Below is a small trained network, with its code and all its weights. Each question gives an input and a target symbol and asks what happens when units are switched off, that is, made to give their printed mean instead of their output.

import numpy as np


def w(rows, s, z=0):
    codes = np.array(rows[::2]) - 128.0
    scale = np.full(codes.shape[1], s)
    scale[-1] = z or s
    return codes * scale


def f(y):
    return np.maximum(y, 0)


def softmax(a):
    e = np.exp(a - a.max(-1, keepdims=True))
    return e / e.sum(-1, keepdims=True)


def log_softmax(a):
    a = a - a.max(-1, keepdims=True)
    return a - np.log(np.exp(a).sum(-1, keepdims=True))


def net(x, mask):
    ids = ['ΔΘΛΞΣΦαβγεζηπτψω'.index(c) for c in x.split()]
    T = len(ids)
    res = E[ids] + P[:T]
    u = 0
    for l in range(2):
        q, k, v = (res @ M[l].T for M in (Q, K, V))
        z = softmax(np.where(np.tri(T) > 0, q @ k.T / 3**0.5, -1e9)) @ v
        res = res + np.where(mask[u], z, O[l][:, -1]) @ O[l][:, :-1]
        u += 1
        y = f(res @ A[l][:, :-1].T + A[l][:, -1])
        res = res + np.where(mask[u : u + 16], y, B[l][:, -1]) @ B[l][:, :-1]
        u += 16
    return log_softmax(res[-1] @ U[:, :-1].T + U[:, -1])


Q, K, V, O, A, B = {}, {}, {}, {}, {}, {}
E = w([
[112,116,196,155,173],'Δ',
[149,66,154,155,125],'Θ',
[108,171,110,96,84],'Λ',
[79,188,194,130,134],'Ξ',
[133,174,164,96,89],'Σ',
[134,134,208,129,91],'Φ',
[163,139,98,200,107],'α',
[65,184,137,179,91],'β',
[103,135,183,63,208],'γ',
[82,173,15,178,117],'ε',
[95,141,20,82,121],'ζ',
[194,133,63,104,109],'η',
[99,208,119,64,138],'π',
[131,41,50,171,192],'τ',
[135,39,103,52,174],'ψ',
[5,93,96,133,196],'ω',
],0.016)
P = w([
[51,86,160,119,23],'0',
[45,88,157,139,39],'1',
[37,103,134,125,53],'2',
[54,120,140,142,83],'3',
[79,135,143,141,102],'4',
[98,158,142,145,120],'5',
[117,162,140,144,145],'6',
[140,184,136,147,163],'7',
[160,192,130,155,185],'8',
[176,211,127,157,206],'9',
[209,223,120,153,237],'10',
[214,240,121,157,236],'11',
[223,252,133,167,234],'12',
],0.0046)
Q[0] = w([
[107,88,68,84,238],'0.h0',
[153,169,3,68,161],'0.h0',
[48,160,88,163,134],'0.h0',
],0.0045)
K[0] = w([
[97,91,135,63,137],'0.h0',
[182,34,162,101,170],'0.h0',
[149,126,3,147,213],'0.h0',
],0.0048)
V[0] = w([
[3,28,65,63,59],'0.h0',
[163,182,26,159,135],'0.h0',
[57,124,65,152,165],'0.h0',
],0.0037)
O[0] = w([
[42,73,128,97,36,249],'0.h0',
[122,162,43,154,144,78],'0.h0',
[2,83,110,185,114,163],'0.h0',
],0.0047,0.0018)
A[0] = w([
[182,69,125,201,96,140],'0.n0',
[142,175,103,106,217,77],'0.n1',
[94,209,130,132,189,132],'0.n2',
[160,88,52,120,11,253],'0.n3',
[105,93,183,235,202,49],'0.n4',
[120,135,52,137,237,50],'0.n5',
[137,194,201,112,40,161],'0.n6',
[182,51,124,135,133,201],'0.n7',
[135,109,255,40,136,207],'0.n8',
[89,170,84,47,89,129],'0.n9',
[133,110,92,205,94,144],'0.n10',
[171,73,119,69,75,107],'0.n11',
[181,144,159,104,60,123],'0.n12',
[115,199,95,169,238,83],'0.n13',
[182,174,52,83,40,208],'0.n14',
[101,36,171,156,80,146],'0.n15',
],0.008,0.004)
B[0] = w([
[83,215,205,223,177,182],'0.n0',
[175,104,116,65,139,154],'0.n1',
[93,108,178,84,24,189],'0.n2',
[77,200,69,176,232,240],'0.n3',
[89,179,84,147,77,176],'0.n4',
[92,97,51,122,65,169],'0.n5',
[104,58,219,145,173,221],'0.n6',
[86,128,131,226,152,195],'0.n7',
[31,154,153,107,231,255],'0.n8',
[86,248,126,102,176,187],'0.n9',
[85,205,117,167,120,181],'0.n10',
[93,154,108,169,222,154],'0.n11',
[164,46,176,189,240,164],'0.n12',
[132,64,127,101,25,176],'0.n13',
[116,254,129,176,210,214],'0.n14',
[128,216,130,151,202,201],'0.n15',
],0.0057,0.0052)
Q[1] = w([
[246,93,144,111,56],'1.h0',
[155,64,98,110,108],'1.h0',
[90,161,191,182,179],'1.h0',
],0.012)
K[1] = w([
[42,235,255,212,205],'1.h0',
[9,152,127,152,148],'1.h0',
[232,138,113,82,40],'1.h0',
],0.0087)
V[1] = w([
[104,143,110,3,139],'1.h0',
[123,23,35,124,228],'1.h0',
[100,58,114,114,3],'1.h0',
],0.007)
O[1] = w([
[90,159,89,37,180,133],'1.h0',
[119,44,83,144,210,181],'1.h0',
[2,148,159,182,144,1],'1.h0',
],0.0082,0.0088)
A[1] = w([
[122,101,221,135,164,95],'1.n0',
[80,108,173,99,156,154],'1.n1',
[147,183,23,218,107,60],'1.n2',
[78,107,120,138,126,62],'1.n3',
[124,136,147,131,43,100],'1.n4',
[117,161,100,97,161,109],'1.n5',
[155,85,170,203,144,148],'1.n6',
[90,80,75,135,102,89],'1.n7',
[109,136,168,50,72,107],'1.n8',
[159,185,152,106,126,54],'1.n9',
[179,105,211,134,83,147],'1.n10',
[76,87,115,121,53,3],'1.n11',
[117,171,175,126,128,71],'1.n12',
[137,102,157,177,119,207],'1.n13',
[120,28,254,60,91,90],'1.n14',
[187,135,136,163,79,144],'1.n15',
],0.0085,0.0077)
B[1] = w([
[106,45,156,145,143,205],'1.n0',
[175,79,144,100,90,243],'1.n1',
[152,3,194,40,5,254],'1.n2',
[138,134,180,108,131,152],'1.n3',
[101,105,154,111,178,138],'1.n4',
[118,99,129,125,63,213],'1.n5',
[134,152,59,112,122,228],'1.n6',
[172,154,225,142,193,167],'1.n7',
[143,121,195,101,50,161],'1.n8',
[117,161,147,225,138,155],'1.n9',
[153,161,153,203,154,185],'1.n10',
[147,189,137,139,171,136],'1.n11',
[86,154,150,151,158,160],'1.n12',
[89,142,67,184,110,228],'1.n13',
[186,50,52,157,15,181],'1.n14',
[109,213,142,127,180,181],'1.n15',
],0.0064,0.0062)
U = w([
[132,110,144,124,144,152],'Δ',
[140,189,49,206,222,104],'Θ',
[134,213,77,104,177,98],'Λ',
[132,78,194,121,68,29],'Ξ',
[182,157,233,114,242,75],'Σ',
[200,53,218,169,154,2],'Φ',
[189,156,90,180,54,184],'α',
[73,178,152,181,90,83],'β',
[151,78,161,41,124,152],'γ',
[97,105,86,111,28,165],'ε',
[130,151,36,61,119,237],'ζ',
[253,130,84,87,122,210],'η',
[147,190,143,52,104,203],'π',
[125,47,55,167,106,146],'τ',
[158,77,65,80,204,118],'ψ',
[2,96,111,112,148,166],'ω',
],0.0075,0.0028)

Each question gives the input, a string of symbols that net reads in full, and the target symbol t.
The units are the heads (3 rows each of Q, K, V and O) and the neurons (one row each of A and B). Each row of codes is followed by its name. A weight is (code - 128) times the scale printed after its matrix; where a second scale follows, it is the last column's (O, A, B and U).
mask holds one flag per unit, layer by layer, with each layer's heads first. A switched-off unit (its flag False) gives its mean, the last column of its rows in O or B, instead of its output. The means were averaged over made-up inputs and are rounded, as every weight is.
A unit's drop is (log p(t) with every unit on - log p(t) with that unit switched off) / (log p(t) with every unit on - log p(t) with every unit switched off).
The circuit of an input: a set's keep is (log p(t) with only the set's units on - log p(t) with every unit switched off) / (log p(t) with every unit on - log p(t) with every unit switched off). Starting from the 12 units with the biggest drops (on a tie, the unit counted first), units are removed one at a time, each time the one whose removal leaves the highest keep (on an exact tie, the one counted first), for as long as the keep stays at least 0.8.
circuit, biggest first: the units of the circuit, biggest drop first
unit that matters most: the unit with the biggest drop
k most important neurons: the k neurons with the biggest drops, biggest first
k most important neurons of layer l: the k neurons of layer l with the biggest drops, biggest first
input α Ξ η α, target η: unit that matters most => 0.n8
input ω ε Λ, target ω: 2 most important neurons => (0.n3 0.n14)
input α Σ Φ Θ Φ, target Φ: circuit, biggest first => (0.n6 1.n0 0.n12 1.h0)
input Σ ω π, target ω: circuit, biggest first => (0.n8 0.n14 1.h0 0.n6)
input Θ Θ Σ γ Φ Σ τ ψ τ ψ ψ γ, target ψ: 2 most important neurons of layer 0 => (0.n8 0.n0)
input ω γ π α ω Θ ω Δ Θ α α, target α: 2 most important neurons => (0.n8 1.n2)
input Λ τ Ξ, target τ: 3 most important neurons of layer 0 => (0.n8 0.n14 0.n6)
input α ω Δ, target ω: 3 most important neurons of layer 0 => (0.n0 0.n3 0.n14)
input ε η ω τ, target ω: 2 most important neurons => (0.n14 0.n3)
input Θ η Σ ε Θ ζ ω β, target ω: 2 most important neurons => (0.n3 0.n14)
input Λ Θ Φ Λ τ Φ α η α, target η: 3 most important neurons => (1.n2 0.n0 0.n8)
input γ Σ η π ω Σ, target ω: 3 most important neurons => (0.n3 0.n14 0.n8)
input τ ζ τ τ Ξ, target τ: 4 most important neurons of layer 0 => (0.n8 0.n14 0.n3 0.n9)
input Λ Θ η ω γ, target ω: 2 most important neurons => (0.n3 0.n14)
input τ α π β ε Φ Σ Ξ γ α π Θ Λ, target π: 3 most important neurons of layer 0 => (0.n8 0.n0 0.n2)
input ζ ω Θ Σ ω ζ, target ω: unit that matters most => 0.n3
input Θ Θ η Λ Θ α β Δ Θ η Σ ε, target ε: 2 most important neurons => (1.n2 0.n13)
input ζ Θ Φ Φ Φ Δ Σ Ξ Θ α α, target α: 2 most important neurons => (1.n2 0.n8)
input Δ τ ψ, target ψ: 2 most important neurons of layer 0 => (0.n0 0.n10)
input γ Ξ Θ ε Φ α ζ γ τ Θ η Θ, target Θ: most important neuron of layer 0 => (0.n8)
input ζ ω ζ Σ α α ε ω Σ, target ω: 3 most important neurons of layer 0 => (0.n8 0.n3 0.n14)
input τ Φ η, target η: 4 most important neurons => (0.n15 0.n0 0.n8 1.n2)
